grid =
[[123 136 139 129]
 [134 129 131 129]
 [134 142 134 136]
 [121 134 117 124]
 [132 127 126 130]
 [128 127 132 135]
 [130 115 127 128]
 [137 129 136 127]
 [137 119 126 123]
 [126 138 132 128]
 [132 125 122 131]
 [133 114 123 122]
 [131 117 126 130]
 [130 106 131 127]]
Rows and columns are numbered from 0.
The bottom-left entry?
A: 130
The entry in row 0 and column 2?
A: 139
The entry in the bottom-right corner?
A: 127
The entry at row 0, column 0?
A: 123
The entry in row 2 and column 0 is 134
The entry just left of 135: 132
The entry in row 1 and column 1?
A: 129
The entry just left of 139 is 136
The entry at row 1, column 2?
A: 131
The entry directly below the largest entry -> 134
The bottom entry of the column that holds the smallest entry?
A: 106
The entry in the top-right corner: 129
The entry just right of the largest entry?
A: 134
The entry in row 1 and column 0: 134
The entry just left of 114?
A: 133
The entry in row 2 and column 1?
A: 142
